[-1.16 -3.60 +1.77 -2.83 +0.81 -1.76 -0.63 +0.67 -2.74]
[+0.91 +1.42 -0.06 +0.66 +0.25 +2.86 -1.00 -0.18 +1.31]
[-1.93 -0.76 -0.09 +3.75 -3.36 +1.37 -6.55 +3.83 +0.12]
[-0.03 -0.90 -0.04 -1.39 +0.13 -0.42 -0.54 -0.44 -1.34]
The entry just left of the largest entry -> -6.55
Give the top-right entry.
-2.74
Give the bottom-left entry.
-0.03
The maximum is +3.83
The 4th entry from the end, reading row by row -> -0.42
The entry directly above the largest entry is -0.18
The first entry of the smallest entry's row is -1.93
Give the entry directly below -0.63.
-1.00
Give the 1st entry on the main diagonal.
-1.16
Give the last entry, reading row by row.
-1.34
The second entry in reading order: -3.60
Give the last entry of the largest entry's row.
+0.12
Give the second largest entry.
+3.75
Give the entry directly above -0.04.
-0.09
The entry just left of the smallest entry -> +1.37
Give the largest entry in the first column.
+0.91
The largest entry in the last row -> +0.13
Give the entry just right of +0.81.
-1.76
Give the smallest entry in the last row.
-1.39
The entry directly above +3.75 -> +0.66
The entry just left of -0.44 -> -0.54
Give the entry just right of -0.90.
-0.04
Give the second entry from the end, reading row by row.
-0.44
Give the top entry of the column that holds the smallest entry.
-0.63
